[72 96 54 15 44 12 31 71]
The entry just left of 54?
Answer: 96
The entry just right of 12: 31

Questions about the table below. Counting starts at 1.
1) Which number is the entry at row 2, column 1?
2) Which number is the entry in row 1 and column 1?
3) Which number is the entry at row 2, column 2?
4) Which number is the entry at row 3, column 1?
5) Which number is the entry in the bottom-right corner?
[[5 4 2 2 5 5 5 6]
 [6 5 2 2 4 7 4 6]
 [5 3 2 4 5 5 6 7]]
1) 6
2) 5
3) 5
4) 5
5) 7

Read these off the grid that follows. Indices start at 1.
1) Which number is the entry in row 1 and column 2?
2) Which number is the entry directly above the largest entry?
3) Which number is the entry at row 2, column 1?
4) Which number is the entry directly above -1?
5) Which number is the entry directly above -18?
6) Which number is the entry in row 2 and column 2?
7) Which number is the entry in the top-left corner?
[[-16  -7   4  11  -7  -5  -6   0 -14   9  -3]
 [-34   0 -39  49  -2 -38  -6   9 -32  44  44]
 [-36  -9 -54  49   4 -37  -9  -5 -33  52  43]
 [-28   0 -25  42  -6 -20 -21  11 -30  19  14]
 [-19   5  -5  20   0  -8 -20   7 -27  13   5]
 [-34  -5 -45  51  -7 -28 -13   7 -28  33  29]
 [-22  -5  -9  35  -3 -25 -18   4 -30  15   5]
 [-26  -1 -25  48  -5 -36 -12  12 -30  24  24]
 [-49  -9 -45  48   2 -40  -8  -6 -44  69  51]
 [-45  -7 -58  52  16 -43 -23 -13 -54  68  49]]
1) -7
2) 24
3) -34
4) -5
5) -13
6) 0
7) -16

data = [-12  -1 -13   3 -33 -40  50  -7   1 -22 -12  46 -12 -57  -3]
The entry just left of the largest entry: -40
Read off the entry at the centre.
A: -7
Read off the entry just right of -40.
A: 50
